Here is a tiny trained network, its code and every weight. The questions are about switching its units off for an input and a class, where a switched-off unit gives its printed mean instead of its output.

import numpy as np


def w(rows, s, z=0):
    codes = np.array(rows[::2]) - 128.0
    scale = np.full(codes.shape[1], s)
    scale[-1] = z or s
    return codes * scale


def norm(h):
    return h / np.sqrt((h * h).mean(-1, keepdims=True) + 1e-5)


def f(y):
    return np.maximum(y, 0)


def log_softmax(a):
    a = a - a.max(-1, keepdims=True)
    return a - np.log(np.exp(a).sum(-1, keepdims=True))


def net(x, mask):
    res = np.array(x, float).reshape(1, 4) / 4 @ E
    u = 0
    for l in range(3):
        y = f(norm(res) @ A[l][:, :-1].T + A[l][:, -1])
        res = res + np.where(mask[u : u + 3], y, B[l][:, -1]) @ B[l][:, :-1]
        u += 3
    return log_softmax(norm(res)[-1] @ U[:, :-1].T + U[:, -1])


A, B = {}, {}
E = w([
[129,129,125],'x0',
[237,141,161],'x1',
[195,2,127],'x2',
[128,129,127],'x3',
],0.009)
A[0] = w([
[252,184,173,250],'0.n0',
[241,73,57,131],'0.n1',
[147,24,128,163],'0.n2',
],0.013,0.002)
B[0] = w([
[177,149,52,254],'0.n0',
[5,75,101,252],'0.n1',
[230,96,171,240],'0.n2',
],0.021,0.0084)
A[1] = w([
[108,100,254,107],'1.n0',
[87,127,102,252],'1.n1',
[132,55,103,72],'1.n2',
],0.029,0.0033)
B[1] = w([
[3,239,224,167],'1.n0',
[65,135,145,202],'1.n1',
[232,92,137,254],'1.n2',
],0.027,0.013)
A[2] = w([
[121,222,161,63],'2.n0',
[134,119,227,32],'2.n1',
[120,207,3,1],'2.n2',
],0.017,0.0055)
B[2] = w([
[139,63,105,218],'2.n0',
[128,167,226,238],'2.n1',
[145,254,132,255],'2.n2',
],0.036,0.0045)
U = w([
[5,128,120,196],'0',
[100,110,94,9],'1',
[136,217,86,187],'2',
[100,111,84,45],'3',
[103,118,99,37],'4',
[118,133,223,176],'5',
[100,110,98,19],'6',
[182,68,94,205],'7',
],0.026,0.011)

Each question gives the input, the list of numbers given to net, and the class t.
The units are the neurons (one row each of A and B). Each row of codes is followed by its name. A weight is (code - 128) times the scale printed after its matrix; where a second scale follows, it is the last column's (A, B and U).
mask holds one flag per neuron, layer by layer. A switched-off neuron (its flag False) gives its mean, the last column of its row in B, instead of its output. The means were averaged over made-up inputs and are rounded, as every weight is.
A unit's drop is (log p(t) with every unit on - log p(t) with that unit switched off) / (log p(t) with every unit on - log p(t) with every unit switched off).
The circuit of an input: a set's keep is (log p(t) with only the set's units on - log p(t) with every unit switched off) / (log p(t) with every unit on - log p(t) with every unit switched off). Starting from all 9 units, units are removed one at a time, each time the one whose removal leaves the highest keep (on an exact tie, the one counted first), for as long as the keep stays at least 0.8.
circuit, biggest first: the units of the circuit, biggest drop first
most important unit: the unit with the biggest drop
k most important neurons: the k neurons with the biggest drops, biggest first
drop when u is switched off: that unit's drop, to one decimal
input [4,-7,-1,7], class 0: most important unit	0.n2
input [5,-1,0,-3], class 0: circuit, biggest first	(1.n1; 0.n2)
input [3,8,1,-3], class 7: 3 most important neurons	(1.n0; 0.n1; 1.n2)
input [8,1,0,1], class 2: 2 most important neurons	(0.n0; 0.n2)
input [-4,-4,0,8], class 0: 3 most important neurons	(0.n0; 1.n2; 0.n2)
input [-2,-5,-6,-2], class 0: 2 most important neurons	(1.n2; 0.n0)
input [-7,8,1,8], class 7: 3 most important neurons	(1.n0; 0.n1; 1.n2)
input [-2,-2,-2,2], class 0: 3 most important neurons	(1.n2; 0.n0; 0.n2)
input [0,2,0,-2], class 2: 2 most important neurons	(0.n0; 0.n2)
input [-3,5,-1,-5], class 2: 3 most important neurons	(0.n0; 0.n2; 2.n2)
input [2,2,-5,-2], class 2: 2 most important neurons	(0.n1; 1.n2)
input [4,-6,-8,-2], class 0: 2 most important neurons	(0.n0; 1.n2)
input [-1,2,-4,1], class 2: 2 most important neurons	(0.n1; 1.n2)
input [-1,-5,0,-3], class 0: circuit, biggest first	(0.n2)
input [7,4,-1,-5], class 2: drop when 0.n0 is switched off	3.5
input [-2,-8,-5,-4], class 0: drop when 0.n0 is switched off	0.2
input [0,-2,-7,3], class 0: drop when 0.n0 is switched off	0.8
